Here is a tiny trained network, its code and every weight. The questions are about switching its units off for an input and a target symbol, where a switched-off unit gives its printed mean instead of its output.

import numpy as np


def w(rows, s, z=0):
    codes = np.array(rows[::2]) - 128.0
    scale = np.full(codes.shape[1], s)
    scale[-1] = z or s
    return codes * scale


def norm(h):
    return h / np.sqrt((h * h).mean(-1, keepdims=True) + 1e-5)


def f(y):
    return y / 2 * (1 + np.tanh(0.7978845608 * (y + 0.044715 * y**3)))


def softmax(a):
    e = np.exp(a - a.max(-1, keepdims=True))
    return e / e.sum(-1, keepdims=True)


def log_softmax(a):
    a = a - a.max(-1, keepdims=True)
    return a - np.log(np.exp(a).sum(-1, keepdims=True))


def net(x, mask):
    ids = ['βγεζηθλμξστφψω'.index(c) for c in x.split()]
    T = len(ids)
    res = E[ids] + P[:T]
    u = 0
    for l in range(2):
        r = norm(res)
        for j in range(3):
            rows = slice(2 * j, 2 * j + 2)
            q, k, v = (r @ M[l][rows].T for M in (Q, K, V))
            z = softmax(np.where(np.tri(T) > 0, q @ k.T / 2**0.5, -1e9)) @ v
            o = O[l][rows]
            res = res + np.where(mask[u + j], z, o[:, -1]) @ o[:, :-1]
        u += 3
        y = f(norm(res) @ A[l][:, :-1].T + A[l][:, -1])
        res = res + np.where(mask[u : u + 12], y, B[l][:, -1]) @ B[l][:, :-1]
        u += 12
    return log_softmax(norm(res)[-1] @ U[:, :-1].T + U[:, -1])


Q, K, V, O, A, B = {}, {}, {}, {}, {}, {}
E = w([
[78,138,158,165,118],'β',
[117,64,152,169,141],'γ',
[132,91,161,97,162],'ε',
[152,215,126,88,211],'ζ',
[78,197,170,165,133],'η',
[167,145,6,49,127],'θ',
[65,118,95,35,168],'λ',
[144,82,147,94,27],'μ',
[81,64,69,104,87],'ξ',
[151,106,161,72,167],'σ',
[242,155,152,137,162],'τ',
[130,174,230,98,156],'φ',
[84,141,136,188,104],'ψ',
[159,38,82,136,125],'ω',
],0.015)
P = w([
[147,189,138,107,79],'0',
[87,31,122,44,176],'1',
[154,203,123,115,82],'2',
[80,20,126,70,187],'3',
[159,208,113,119,85],'4',
[75,17,128,83,185],'5',
[162,206,110,131,90],'6',
[73,16,124,86,185],'7',
[162,206,106,140,92],'8',
[69,19,126,99,185],'9',
[161,210,111,134,96],'10',
[72,11,127,95,185],'11',
[162,207,109,140,93],'12',
[76,2,134,95,184],'13',
],0.0057)
Q[0] = w([
[236,197,63,107,65],'0.h0',
[120,64,203,120,157],'0.h0',
[144,142,124,115,104],'0.h1',
[192,160,125,147,95],'0.h1',
[73,27,255,54,152],'0.h2',
[152,181,132,143,133],'0.h2',
],0.0077)
K[0] = w([
[166,139,186,159,221],'0.h0',
[168,87,137,122,99],'0.h0',
[222,254,159,119,112],'0.h1',
[94,193,235,146,206],'0.h1',
[194,150,101,164,162],'0.h2',
[20,110,154,134,132],'0.h2',
],0.0077)
V[0] = w([
[147,181,208,104,209],'0.h0',
[121,150,48,184,211],'0.h0',
[194,133,2,144,88],'0.h1',
[105,135,80,133,162],'0.h1',
[186,156,79,168,178],'0.h2',
[96,103,161,93,62],'0.h2',
],0.0058)
O[0] = w([
[134,149,119,158,173,111],'0.h0',
[136,208,77,68,177,5],'0.h0',
[155,113,90,175,107,26],'0.h1',
[129,85,193,143,250,101],'0.h1',
[79,189,190,178,169,68],'0.h2',
[119,221,117,3,62,171],'0.h2',
],0.0045,0.0027)
A[0] = w([
[135,183,103,23,80,56],'0.n0',
[83,197,137,147,126,196],'0.n1',
[175,76,150,49,170,161],'0.n2',
[95,128,120,160,135,29],'0.n3',
[208,161,149,193,71,74],'0.n4',
[113,162,126,138,81,159],'0.n5',
[127,155,53,209,90,8],'0.n6',
[131,141,143,62,207,198],'0.n7',
[255,199,126,92,154,123],'0.n8',
[201,149,61,152,39,119],'0.n9',
[124,183,211,112,96,62],'0.n10',
[154,95,53,191,175,181],'0.n11',
],0.0091,0.0015)
B[0] = w([
[122,152,180,240,149,188],'0.n0',
[118,36,144,93,126,174],'0.n1',
[114,117,146,187,95,253],'0.n2',
[168,111,74,126,226,123],'0.n3',
[166,185,109,47,51,144],'0.n4',
[104,55,203,151,127,151],'0.n5',
[89,160,229,94,144,132],'0.n6',
[57,169,74,181,114,221],'0.n7',
[146,124,254,87,167,194],'0.n8',
[69,172,84,33,174,165],'0.n9',
[185,78,186,134,110,210],'0.n10',
[118,119,80,20,195,148],'0.n11',
],0.0063,0.0047)
Q[1] = w([
[107,58,167,92,165],'1.h0',
[15,51,46,151,81],'1.h0',
[188,185,84,173,103],'1.h1',
[208,192,123,161,127],'1.h1',
[2,44,138,116,228],'1.h2',
[105,68,83,121,26],'1.h2',
],0.0078)
K[1] = w([
[40,86,124,178,114],'1.h0',
[80,121,56,88,64],'1.h0',
[254,151,40,145,209],'1.h1',
[140,242,134,66,71],'1.h1',
[114,145,56,129,240],'1.h2',
[99,92,120,146,37],'1.h2',
],0.0081)
V[1] = w([
[56,58,180,243,106],'1.h0',
[114,62,238,123,133],'1.h0',
[121,158,109,99,173],'1.h1',
[16,110,205,103,149],'1.h1',
[144,51,130,58,196],'1.h2',
[3,69,224,207,218],'1.h2',
],0.0051)
O[1] = w([
[153,171,67,136,144,229],'1.h0',
[146,193,109,159,66,221],'1.h0',
[159,204,185,137,3,85],'1.h1',
[123,86,26,126,133,254],'1.h1',
[148,106,83,159,36,159],'1.h2',
[105,128,204,114,93,226],'1.h2',
],0.0055,0.0057)
A[1] = w([
[83,95,52,131,106,114],'1.n0',
[130,234,134,71,150,62],'1.n1',
[220,109,148,44,99,134],'1.n2',
[222,98,64,124,157,147],'1.n3',
[172,188,147,166,106,114],'1.n4',
[245,155,189,114,133,4],'1.n5',
[114,102,123,192,102,167],'1.n6',
[180,107,153,135,103,69],'1.n7',
[212,69,86,77,62,129],'1.n8',
[121,88,170,169,243,81],'1.n9',
[147,161,179,151,105,145],'1.n10',
[194,82,156,165,145,147],'1.n11',
],0.011,0.0046)
B[1] = w([
[156,170,158,83,141,255],'1.n0',
[209,2,186,171,67,149],'1.n1',
[100,187,29,184,129,174],'1.n2',
[164,236,148,158,89,161],'1.n3',
[125,110,117,28,191,156],'1.n4',
[34,138,147,151,92,159],'1.n5',
[186,132,97,180,147,234],'1.n6',
[55,131,154,180,161,133],'1.n7',
[119,108,175,193,188,212],'1.n8',
[76,155,57,104,144,167],'1.n9',
[171,58,25,95,169,195],'1.n10',
[36,148,93,192,114,166],'1.n11',
],0.0073,0.0055)
U = w([
[80,139,143,85,11,151],'β',
[174,191,182,137,93,254],'γ',
[121,175,70,153,3,109],'ε',
[85,157,159,141,243,72],'ζ',
[52,165,245,135,102,127],'η',
[160,202,56,89,151,202],'θ',
[39,124,91,39,126,128],'λ',
[122,64,172,213,42,124],'μ',
[126,21,92,63,111,74],'ξ',
[162,235,169,234,128,67],'σ',
[17,221,104,187,118,61],'τ',
[173,108,200,87,171,149],'φ',
[212,114,136,99,77,168],'ψ',
[215,104,53,177,175,70],'ω',
],0.011,0.0039)

Each question gives the input, a string of symbols that net reads in full, and the target symbol t.
The units are the heads (2 rows each of Q, K, V and O) and the neurons (one row each of A and B). Each row of codes is followed by its name. A weight is (code - 128) times the scale printed after its matrix; where a second scale follows, it is the last column's (O, A, B and U).
mask holds one flag per unit, layer by layer, with each layer's heads first. A switched-off unit (its flag False) gives its mean, the last column of its rows in O or B, instead of its output. The means were averaged over made-up inputs and are rounded, as every weight is.
A unit's drop is (log p(t) with every unit on - log p(t) with that unit switched off) / (log p(t) with every unit on - log p(t) with every unit switched off).
The circuit of an input: a set's keep is (log p(t) with only the set's units on - log p(t) with every unit switched off) / (log p(t) with every unit on - log p(t) with every unit switched off). Starting from the 12 units with the biggest drops (on a tie, the unit counted first), units are removed one at a time, each time the one whose removal leaves the highest keep (on an exact tie, the one counted first), for as long as the keep stays at least 0.8.
units of the circuit, in order: the units of the circuit, biggest drop first
most important unit: the unit with the biggest drop
top k neurons in layer l: the k neurons of layer l with the biggest drops, biggest first
drop when u is switched off: that unit's drop, to one decimal
input β θ λ, target τ: units of the circuit, in order => [0.n0]
input β τ θ φ ω γ τ β ω, target θ: units of the circuit, in order => [0.n9, 0.n11, 1.n3]
input τ γ β σ, target τ: top 3 neurons in layer 1 => [1.n10, 1.n1, 1.n8]
input μ ω θ ω φ β φ ψ, target ω: units of the circuit, in order => [1.n6, 1.h2, 0.n7]
input β φ ξ ψ φ σ λ β, target λ: units of the circuit, in order => [0.n2, 1.n8, 0.n0]
input λ β σ μ ε β σ γ β η, target λ: units of the circuit, in order => [0.n1, 0.n0, 1.n8]
input β ε φ ξ φ ω γ ε, target ω: top 2 neurons in layer 1 => [1.n6, 1.n0]
input β ψ η β ψ ψ β β, target β: top 3 neurons in layer 0 => [0.n0, 0.n7, 0.n2]
input ψ ξ θ σ, target θ: top 2 neurons in layer 1 => [1.n0, 1.n8]
input β γ η γ η γ λ ψ ζ, target φ: units of the circuit, in order => [1.n1, 0.n8]
input ε λ β ω τ σ θ θ φ β σ, target ζ: top 4 neurons in layer 0 => [0.n8, 0.n7, 0.n2, 0.n0]
input γ ψ ψ ψ μ φ η γ θ ζ μ λ ψ, target β: top 3 neurons in layer 0 => [0.n6, 0.n1, 0.n4]
input γ β β ψ, target ψ: top 3 neurons in layer 0 => [0.n7, 0.n0, 0.n9]
input γ μ β γ η σ ψ σ, target μ: most important unit => 0.n2
input ω ω β φ σ φ φ ψ σ σ, target ω: top 2 neurons in layer 0 => [0.n2, 0.n11]
input φ ψ β ω φ β ζ τ φ γ μ ψ μ η, target μ: top 2 neurons in layer 1 => [1.n2, 1.n10]
input σ σ γ ε μ ε σ, target ζ: top 2 neurons in layer 0 => [0.n8, 0.n0]
input φ ω φ ω ε σ, target ω: top 3 neurons in layer 0 => [0.n2, 0.n7, 0.n10]
input β τ μ ε, target μ: top 2 neurons in layer 0 => [0.n8, 0.n0]
input ε μ μ ε, target μ: most important unit => 0.h0
input μ σ ω σ μ φ, target μ: drop when 0.n2 is switched off => -0.1
input γ ξ λ β ε β ω β σ γ, target ω: drop when 1.h0 is switched off => 0.0
input ω γ ξ β, target ξ: drop when 1.n0 is switched off => 0.1
